Below are the code and all the weights of a small trained network. Each question names an input and a class and asks about switching units off, where a switched-off unit gives its printed mean instead of its output.

import numpy as np


def w(rows, s, z=0):
    codes = np.array(rows[::2]) - 128.0
    scale = np.full(codes.shape[1], s)
    scale[-1] = z or s
    return codes * scale


def norm(h):
    return h / np.sqrt((h * h).mean(-1, keepdims=True) + 1e-5)


def f(y):
    return np.maximum(y, 0)


def log_softmax(a):
    a = a - a.max(-1, keepdims=True)
    return a - np.log(np.exp(a).sum(-1, keepdims=True))


def net(x, mask):
    res = np.array(x, float).reshape(1, 4) / 4 @ E
    u = 0
    for l in range(3):
        y = f(norm(res) @ A[l][:, :-1].T + A[l][:, -1])
        res = res + np.where(mask[u : u + 3], y, B[l][:, -1]) @ B[l][:, :-1]
        u += 3
    return log_softmax(norm(res)[-1] @ U[:, :-1].T + U[:, -1])


A, B = {}, {}
E = w([
[76,194,192,131,126,120,119,157],'x0',
[135,198,149,121,68,98,254,40],'x1',
[115,134,93,166,140,104,239,220],'x2',
[55,174,93,135,60,223,124,146],'x3',
],0.0066)
A[0] = w([
[190,66,23,171,11,174,229,37,4],'0.n1',
[122,73,153,65,122,185,81,84,18],'0.n2',
[211,2,170,157,126,58,103,62,3],'0.n3',
],0.0048,0.00074)
B[0] = w([
[161,129,71,9,2,208,95,135,254],'0.n1',
[139,204,134,199,167,128,148,130,181],'0.n2',
[129,56,145,76,214,14,161,195,224],'0.n3',
],0.0099,0.0042)
A[1] = w([
[88,24,238,97,187,82,126,84,3],'1.n1',
[60,174,161,128,152,230,2,62,54],'1.n2',
[74,135,105,109,83,160,190,112,112],'1.n3',
],0.0054,0.0028)
B[1] = w([
[135,2,235,161,137,193,128,116,235],'1.n1',
[121,159,79,182,57,54,139,107,241],'1.n2',
[176,143,178,83,181,193,139,98,255],'1.n3',
],0.0093,0.0028)
A[2] = w([
[138,143,192,182,128,134,198,154,6],'2.n1',
[202,39,253,161,169,91,90,86,45],'2.n2',
[46,164,117,181,81,139,114,119,24],'2.n3',
],0.0052,0.0023)
B[2] = w([
[141,245,182,103,159,189,180,104,154],'2.n1',
[141,128,137,134,207,161,81,75,254],'2.n2',
[131,110,149,206,176,42,114,72,166],'2.n3',
],0.012,0.0044)
U = w([
[120,218,217,141,156,144,213,154,71],'0',
[78,198,128,250,77,74,62,67,134],'1',
[175,37,207,130,237,109,67,65,198],'2',
[186,59,60,56,110,53,138,136,5],'3',
[144,151,69,73,28,229,135,69,182],'4',
[65,57,50,191,138,155,65,175,154],'5',
],0.011,0.0026)

Each question gives the input, the list of numbers given to net, and the class t.
The units are the neurons (one row each of A and B). Each row of codes is followed by its name. A weight is (code - 128) times the scale printed after its matrix; where a second scale follows, it is the last column's (A, B and U).
mask holds one flag per neuron, layer by layer. A switched-off neuron (its flag False) gives its mean, the last column of its row in B, instead of its output. The means were averaged over made-up inputs and are rounded, as every weight is.
A unit's drop is (log p(t) with every unit on - log p(t) with that unit switched off) / (log p(t) with every unit on - log p(t) with every unit switched off).
The circuit of an input: a set's keep is (log p(t) with only the set's units on - log p(t) with every unit switched off) / (log p(t) with every unit on - log p(t) with every unit switched off). Starting from all 9 units, units are removed one at a time, each time the one whose removal leaves the highest keep (on an exact tie, the one counted first), for as long as the keep stays at least 0.8.
circuit, biggest first: the units of the circuit, biggest drop first
k most important neurons: the k neurons with the biggest drops, biggest first
k most important neurons of layer l: the k neurons of layer l with the biggest drops, biggest first
drop of u: that unit's drop, to one decimal
input [3,5,5,5], class 4: circuit, biggest first => (0.n1, 0.n3)
input [3,-3,1,0], class 5: 2 most important neurons => (0.n3, 2.n1)
input [7,5,-1,7], class 1: circuit, biggest first => (2.n3)
input [1,-8,-8,2], class 1: circuit, biggest first => (1.n2, 0.n2)
input [0,7,7,-2], class 4: circuit, biggest first => (0.n1, 0.n3)
input [-5,-3,6,2], class 4: circuit, biggest first => (0.n3, 0.n1)
input [6,7,-8,4], class 1: circuit, biggest first => (1.n2, 0.n1)
input [5,-7,4,-2], class 5: circuit, biggest first => (0.n3, 2.n2)
input [-5,3,8,2], class 4: 2 most important neurons => (0.n1, 0.n3)
input [-3,3,0,-4], class 3: 2 most important neurons => (0.n1, 1.n3)
input [4,6,-8,2], class 1: 2 most important neurons => (1.n2, 0.n1)
input [-1,-1,8,6], class 4: 2 most important neurons => (0.n3, 1.n3)
input [-6,-4,-1,2], class 5: 2 most important neurons of layer 0 => (0.n2, 0.n1)
input [8,6,-6,2], class 1: 2 most important neurons of layer 0 => (0.n1, 0.n3)
input [1,6,6,3], class 4: circuit, biggest first => (0.n1)
input [-1,-6,-6,5], class 1: drop of 1.n2 => 0.2
input [-3,5,6,2], class 4: drop of 0.n1 => 0.3
input [3,-7,-3,7], class 1: drop of 1.n2 => 0.2
input [5,0,0,5], class 1: drop of 0.n1 => 0.1
